Here is a tiny trained network, its code and every weight. The questions are about switching its units off for an input and a class, where a switched-off unit gives its printed mean instead of its output.

import numpy as np


def w(rows, s, z=0):
    codes = np.array(rows[::2]) - 128.0
    scale = np.full(codes.shape[1], s)
    scale[-1] = z or s
    return codes * scale


def norm(h):
    return h / np.sqrt((h * h).mean(-1, keepdims=True) + 1e-5)


def f(y):
    return y / 2 * (1 + np.tanh(0.7978845608 * (y + 0.044715 * y**3)))


def log_softmax(a):
    a = a - a.max(-1, keepdims=True)
    return a - np.log(np.exp(a).sum(-1, keepdims=True))


def net(x, mask):
    res = np.array(x, float).reshape(1, 6) / 4 @ E
    u = 0
    for l in range(2):
        y = f(norm(res) @ A[l][:, :-1].T + A[l][:, -1])
        res = res + np.where(mask[u : u + 9], y, B[l][:, -1]) @ B[l][:, :-1]
        u += 9
    return log_softmax(norm(res)[-1] @ U[:, :-1].T + U[:, -1])


A, B = {}, {}
E = w([
[226,127,80,104,79,118,4,140,114,171,110],'x0',
[135,126,137,134,126,125,134,117,122,135,121],'x1',
[136,125,131,122,132,127,130,125,123,126,127],'x2',
[210,112,195,129,162,88,84,198,204,141,74],'x3',
[125,126,126,124,128,128,127,129,129,129,127],'x4',
[133,17,182,172,68,193,139,178,115,91,115],'x5',
],0.017)
A[0] = w([
[117,86,105,123,33,166,135,132,48,93,164,55],'L0N1',
[103,173,96,138,180,106,159,106,201,116,163,2],'L0N2',
[131,246,21,87,111,70,101,39,93,204,182,104],'L0N3',
[165,73,180,151,162,129,127,176,154,111,99,12],'L0N4',
[142,184,142,117,158,60,134,157,161,131,139,138],'L0N5',
[51,125,114,127,159,161,224,71,81,83,163,202],'L0N6',
[121,101,37,121,63,156,88,62,48,141,144,100],'L0N7',
[91,208,133,101,216,44,135,102,151,181,116,213],'L0N8',
[86,132,208,154,238,104,241,159,212,96,89,90],'L0N9',
],0.011,0.0054)
B[0] = w([
[184,88,125,129,209,212,169,136,76,122,91,170],'L0N1',
[239,168,100,120,159,159,170,142,165,136,67,156],'L0N2',
[53,120,72,57,25,72,146,72,110,83,228,253],'L0N3',
[53,115,169,75,86,95,147,107,167,107,189,168],'L0N4',
[156,166,85,109,187,162,134,104,103,133,59,176],'L0N5',
[154,170,176,120,123,3,31,213,132,219,35,227],'L0N6',
[168,91,92,99,168,219,149,100,77,87,134,188],'L0N7',
[164,152,56,128,239,208,60,24,128,101,56,230],'L0N8',
[169,109,132,164,148,200,168,77,143,80,220,221],'L0N9',
],0.011,0.016)
A[1] = w([
[171,91,209,122,134,88,63,253,123,204,62,129],'L1N1',
[122,184,76,96,159,33,58,128,139,177,28,136],'L1N2',
[116,115,98,146,135,92,115,111,140,170,67,5],'L1N3',
[131,138,95,170,136,195,109,129,91,162,152,56],'L1N4',
[149,122,145,159,86,90,116,238,100,115,46,2],'L1N5',
[65,138,164,199,158,121,178,193,60,170,59,13],'L1N6',
[95,144,111,173,46,207,116,112,81,153,125,97],'L1N7',
[139,193,121,132,148,64,135,141,140,138,149,40],'L1N8',
[128,231,61,64,136,9,80,67,123,140,114,166],'L1N9',
],0.013,0.0036)
B[1] = w([
[87,178,42,110,57,71,109,87,103,115,174,200],'L1N1',
[135,56,246,199,128,125,191,219,194,161,124,213],'L1N2',
[104,137,162,120,134,88,156,137,201,168,147,137],'L1N3',
[154,159,109,134,182,126,126,113,155,144,101,137],'L1N4',
[82,184,112,59,89,110,157,68,111,120,84,159],'L1N5',
[102,113,65,34,75,43,28,186,62,96,215,156],'L1N6',
[160,115,92,133,160,108,109,112,141,148,83,139],'L1N7',
[184,125,118,151,167,158,103,166,142,112,168,141],'L1N8',
[108,97,218,193,100,120,156,212,162,142,139,249],'L1N9',
],0.012,0.021)
U = w([
[122,119,254,196,121,101,163,181,192,129,140,81],'0',
[114,144,71,75,61,66,111,127,92,104,145,61],'1',
[202,139,87,126,226,217,108,110,99,126,39,250],'2',
],0.017,0.0013)

Each question gives the input, the list of numbers given to net, and the class t.
The units are the neurons (one row each of A and B). Each row of codes is followed by its name. A weight is (code - 128) times the scale printed after its matrix; where a second scale follows, it is the last column's (A, B and U).
mask holds one flag per neuron, layer by layer. A switched-off neuron (its flag False) gives its mean, the last column of its row in B, instead of its output. The means were averaged over made-up inputs and are rounded, as every weight is.
A unit's drop is (log p(t) with every unit on - log p(t) with that unit switched off) / (log p(t) with every unit on - log p(t) with every unit switched off).
unit that matters most: the unit with the biggest drop
top k neurons: the k neurons with the biggest drops, biggest first
k most important neurons of layer l: the k neurons of layer l with the biggest drops, biggest first
drop of u: that unit's drop, to one decimal
input [-6,7,1,-1,-1,2], class 1: unit that matters most -> L0N6
input [3,2,-2,4,1,2], class 1: top 2 neurons -> [L0N8, L0N3]
input [-2,0,6,-5,6,0], class 0: top 3 neurons -> [L0N6, L1N2, L1N9]
input [7,2,0,7,4,2], class 1: 2 most important neurons of layer 0 -> [L0N8, L0N6]
input [3,8,-6,1,5,-3], class 0: top 2 neurons -> [L1N9, L0N9]
input [1,-5,8,-8,8,7], class 2: top 2 neurons -> [L0N7, L0N1]
input [-8,-4,8,0,-6,3], class 1: 3 most important neurons of layer 0 -> [L0N6, L0N3, L0N8]
input [0,2,6,3,3,-4], class 2: 2 most important neurons of layer 0 -> [L0N8, L0N6]
input [0,6,-2,8,-5,-6], class 2: top 2 neurons -> [L0N8, L0N6]
input [8,3,5,1,-6,-4], class 0: top 2 neurons -> [L1N9, L0N9]
input [-6,-7,-5,-8,7,0], class 0: top 3 neurons -> [L0N6, L1N2, L1N9]
input [-5,-1,5,-8,-7,0], class 0: top 2 neurons -> [L0N6, L1N2]
input [7,2,8,-1,-5,4], class 2: drop of L0N6 -> 0.2
input [2,5,0,7,-7,8], class 1: unit that matters most -> L1N1
input [-8,-4,4,-4,1,4], class 1: drop of L0N6 -> 0.6
